Below are the code and all the weights of a small trained network. Each question names an input and a target symbol and asks about switching units off, where a switched-off unit gives its printed mean instead of its output.

import numpy as np


def w(rows, s, z=0):
    codes = np.array(rows[::2]) - 128.0
    scale = np.full(codes.shape[1], s)
    scale[-1] = z or s
    return codes * scale


def f(y):
    return y / 2 * (1 + np.tanh(0.7978845608 * (y + 0.044715 * y**3)))


def softmax(a):
    e = np.exp(a - a.max(-1, keepdims=True))
    return e / e.sum(-1, keepdims=True)


def log_softmax(a):
    a = a - a.max(-1, keepdims=True)
    return a - np.log(np.exp(a).sum(-1, keepdims=True))


def net(x, mask):
    ids = ['ΛΞαβγδζηπστψω'.index(c) for c in x.split()]
    T = len(ids)
    res = E[ids] + P[:T]
    u = 0
    for l in range(2):
        r = res
        for j in range(2):
            rows = slice(4 * j, 4 * j + 4)
            q, k, v = (r @ M[l][rows].T for M in (Q, K, V))
            z = softmax(np.where(np.tri(T) > 0, q @ k.T / 4**0.5, -1e9)) @ v
            o = O[l][rows]
            res = res + np.where(mask[u + j], z, o[:, -1]) @ o[:, :-1]
        u += 2
        y = f(res @ A[l][:, :-1].T + A[l][:, -1])
        res = res + np.where(mask[u : u + 8], y, B[l][:, -1]) @ B[l][:, :-1]
        u += 8
    return log_softmax(res[-1] @ U[:, :-1].T + U[:, -1])


Q, K, V, O, A, B = {}, {}, {}, {}, {}, {}
E = w([
[113,100,195,91,161,102],'Λ',
[116,160,137,111,161,225],'Ξ',
[253,177,210,92,13,184],'α',
[131,51,178,215,139,83],'β',
[108,147,113,73,226,104],'γ',
[222,83,118,103,192,109],'δ',
[153,183,179,175,177,91],'ζ',
[115,219,61,108,136,124],'η',
[190,124,75,238,124,151],'π',
[55,156,103,190,69,151],'σ',
[91,53,110,109,105,135],'τ',
[72,144,181,189,119,124],'ψ',
[111,128,77,149,131,34],'ω',
],0.012)
P = w([
[64,141,144,202,254,145],'0',
[91,136,149,164,175,93],'1',
[119,141,143,152,165,98],'2',
[136,134,133,157,144,92],'3',
[161,129,123,148,117,93],'4',
[169,129,120,136,100,81],'5',
[171,127,122,146,87,79],'6',
[184,130,118,146,70,85],'7',
[179,122,122,142,66,81],'8',
],0.0056)
Q[0] = w([
[194,246,101,186,171,167],'L0H0',
[117,46,94,89,187,29],'L0H0',
[112,191,142,57,104,241],'L0H0',
[140,204,148,76,129,234],'L0H0',
[137,210,83,178,110,67],'L0H1',
[138,177,87,185,122,87],'L0H1',
[129,151,120,139,118,105],'L0H1',
[136,172,154,255,121,74],'L0H1',
],0.0092)
K[0] = w([
[53,122,68,51,144,82],'L0H0',
[138,114,199,138,1,183],'L0H0',
[79,135,80,198,250,152],'L0H0',
[53,127,76,185,236,130],'L0H0',
[194,96,181,177,23,231],'L0H1',
[178,91,151,130,78,193],'L0H1',
[137,130,137,138,102,146],'L0H1',
[184,150,141,52,59,157],'L0H1',
],0.0092)
V[0] = w([
[180,157,127,75,51,27],'L0H0',
[69,48,111,122,166,22],'L0H0',
[157,255,161,147,140,74],'L0H0',
[89,103,135,147,144,48],'L0H0',
[197,98,150,140,51,168],'L0H1',
[63,118,138,51,155,139],'L0H1',
[91,145,87,191,207,104],'L0H1',
[116,152,123,119,87,58],'L0H1',
],0.0064)
O[0] = w([
[246,117,143,115,2,116,143],'L0H0',
[94,118,137,47,131,21,188],'L0H0',
[172,227,180,182,96,119,253],'L0H0',
[100,143,144,92,113,29,207],'L0H0',
[191,91,106,166,110,219,121],'L0H1',
[25,101,132,43,162,118,7],'L0H1',
[117,194,127,151,130,59,224],'L0H1',
[150,91,180,96,47,106,143],'L0H1',
],0.0055,0.0023)
A[0] = w([
[140,156,245,108,153,163,228],'L0N0',
[99,109,240,140,217,23,102],'L0N1',
[1,150,51,83,129,73,126],'L0N2',
[116,216,113,175,141,136,252],'L0N3',
[208,106,139,185,99,250,90],'L0N4',
[101,150,64,34,200,58,164],'L0N5',
[87,205,186,21,219,167,113],'L0N6',
[145,210,98,171,154,65,162],'L0N7',
],0.0075,0.0028)
B[0] = w([
[111,221,176,61,121,153,159],'L0N0',
[149,89,202,132,140,17,238],'L0N1',
[61,125,69,85,67,97,213],'L0N2',
[120,213,115,182,132,129,227],'L0N3',
[101,191,124,71,152,64,227],'L0N4',
[137,129,74,56,153,71,215],'L0N5',
[75,117,142,98,254,173,151],'L0N6',
[160,185,105,175,110,73,253],'L0N7',
],0.0071,0.006)
Q[1] = w([
[74,136,168,170,156,92],'L1H0',
[186,36,211,173,112,134],'L1H0',
[155,69,122,84,98,98],'L1H0',
[133,90,165,101,209,151],'L1H0',
[111,101,124,65,127,254],'L1H1',
[100,118,57,143,172,13],'L1H1',
[67,91,76,63,141,204],'L1H1',
[170,89,165,38,166,163],'L1H1',
],0.0078)
K[1] = w([
[100,188,189,134,140,83],'L1H0',
[163,40,255,157,134,151],'L1H0',
[145,27,130,102,92,111],'L1H0',
[127,77,167,112,221,130],'L1H0',
[75,139,58,164,208,101],'L1H1',
[190,177,138,58,58,87],'L1H1',
[99,171,41,132,163,81],'L1H1',
[151,75,96,146,217,73],'L1H1',
],0.0081)
V[1] = w([
[52,68,130,75,169,124],'L1H0',
[47,92,173,222,161,167],'L1H0',
[116,149,233,32,90,118],'L1H0',
[137,116,73,73,70,208],'L1H0',
[51,183,109,91,93,145],'L1H1',
[181,163,247,2,151,148],'L1H1',
[215,135,98,142,202,99],'L1H1',
[180,114,10,54,207,114],'L1H1',
],0.0059)
O[1] = w([
[160,137,197,226,94,118,99],'L1H0',
[192,77,110,135,73,51,53],'L1H0',
[224,140,96,168,150,206,132],'L1H0',
[164,217,118,114,149,59,2],'L1H0',
[85,199,142,107,32,173,147],'L1H1',
[154,100,255,49,132,161,152],'L1H1',
[210,146,112,110,201,93,164],'L1H1',
[225,136,61,85,129,167,112],'L1H1',
],0.0063,0.011)
A[1] = w([
[209,232,156,120,95,221,138],'L1N0',
[76,60,242,126,110,154,125],'L1N1',
[213,210,64,142,164,142,146],'L1N2',
[142,175,117,94,207,35,3],'L1N3',
[76,3,46,42,223,91,98],'L1N4',
[63,139,37,126,36,64,75],'L1N5',
[25,177,50,134,131,206,110],'L1N6',
[216,126,146,118,168,18,98],'L1N7',
],0.0061,0.0043)
B[1] = w([
[102,1,105,233,164,75,213],'L1N0',
[76,94,108,24,54,80,175],'L1N1',
[50,115,20,100,138,167,188],'L1N2',
[201,205,147,121,93,17,198],'L1N3',
[155,13,30,131,168,83,193],'L1N4',
[159,101,153,91,15,250,255],'L1N5',
[197,101,236,130,161,250,187],'L1N6',
[239,155,215,140,80,203,209],'L1N7',
],0.0059,0.0072)
U = w([
[154,193,191,173,136,103,88],'Λ',
[142,53,156,207,122,100,3],'Ξ',
[109,139,91,93,193,72,87],'α',
[119,214,112,38,121,146,196],'β',
[129,109,180,39,127,142,172],'γ',
[90,32,68,88,123,149,144],'δ',
[224,108,121,124,158,166,87],'ζ',
[130,125,138,127,140,143,19],'η',
[20,142,152,135,117,81,111],'π',
[133,131,80,255,153,129,225],'σ',
[82,121,138,117,229,184,240],'τ',
[140,131,162,145,67,184,54],'ψ',
[169,147,108,102,34,84,130],'ω',
],0.0079,0.0044)

Each question gives the input, a string of symbols that net reads in full, and the target symbol t.
The units are the heads (4 rows each of Q, K, V and O) and the neurons (one row each of A and B). Each row of codes is followed by its name. A weight is (code - 128) times the scale printed after its matrix; where a second scale follows, it is the last column's (O, A, B and U).
mask holds one flag per unit, layer by layer, with each layer's heads first. A switched-off unit (its flag False) gives its mean, the last column of its rows in O or B, instead of its output. The means were averaged over made-up inputs and are rounded, as every weight is.
A unit's drop is (log p(t) with every unit on - log p(t) with that unit switched off) / (log p(t) with every unit on - log p(t) with every unit switched off).
The circuit of an input: a set's keep is (log p(t) with only the set's units on - log p(t) with every unit switched off) / (log p(t) with every unit on - log p(t) with every unit switched off). Starting from the 12 units with the biggest drops (on a tie, the unit counted first), units are removed one at a time, each time the one whose removal leaves the highest keep (on an exact tie, the one counted first), for as long as the keep stays at least 0.8.
circuit, biggest first: the units of the circuit, biggest drop first
unit that matters most: the unit with the biggest drop
k most important neurons: the k neurons with the biggest drops, biggest first
k most important neurons of layer l: the k neurons of layer l with the biggest drops, biggest first
drop of u: that unit's drop, to one decimal
input ω β τ ψ ω Λ, target γ: 3 most important neurons	[L0N1, L1N1, L0N0]
input ω τ ω, target δ: circuit, biggest first	[L1N4, L0H0, L0N2, L0H1]
input η η π ψ ω ω δ, target ζ: circuit, biggest first	[L1H1, L1N7, L0N2]
input ω ω σ α, target γ: circuit, biggest first	[L0H0, L1H1]
input ψ ψ γ, target α: circuit, biggest first	[L0N5, L1N4, L0H1]
input π δ α, target β: circuit, biggest first	[L1H0, L0N0]
input α ζ β, target τ: unit that matters most	L0H0
input γ ψ η Λ ω Ξ π, target σ: 2 most important neurons	[L0N2, L0N5]
input ω α π δ γ, target τ: 2 most important neurons	[L0N1, L1N3]
input α π ζ, target τ: 2 most important neurons	[L1N0, L0N4]
input τ τ Λ ζ α, target σ: 2 most important neurons	[L1N0, L0N1]
input α η π π, target τ: 3 most important neurons of layer 0	[L0N4, L0N0, L0N1]
input π η σ ψ Λ, target γ: 4 most important neurons	[L0N1, L1N1, L0N0, L0N3]
input Λ η σ, target ψ: unit that matters most	L1H1
input η γ γ, target α: 3 most important neurons of layer 0	[L0N6, L0N2, L0N1]
input α ω ψ, target τ: 2 most important neurons	[L0N4, L0N1]
input ω η η Ξ, target τ: 2 most important neurons of layer 0	[L0N6, L0N5]
input Ξ η τ σ, target ψ: 2 most important neurons	[L1N5, L1N6]
input α π τ, target τ: 2 most important neurons of layer 0	[L0N4, L0N1]
input π σ Λ η σ ω, target ω: 2 most important neurons	[L1N5, L0N6]
input γ Ξ γ η, target β: most important neuron	[L0N1]
input σ Ξ ω, target ω: 2 most important neurons of layer 1	[L1N5, L1N3]
input ω ω π τ, target δ: 2 most important neurons	[L0N7, L1N4]
input σ π ψ ζ, target Λ: 2 most important neurons of layer 0	[L0N1, L0N2]
input ω ω ω π, target σ: drop of L1H1	0.2
input ω τ ω ψ, target π: drop of L0N6	0.0
input π τ π η η π Ξ, target τ: unit that matters most	L1N6
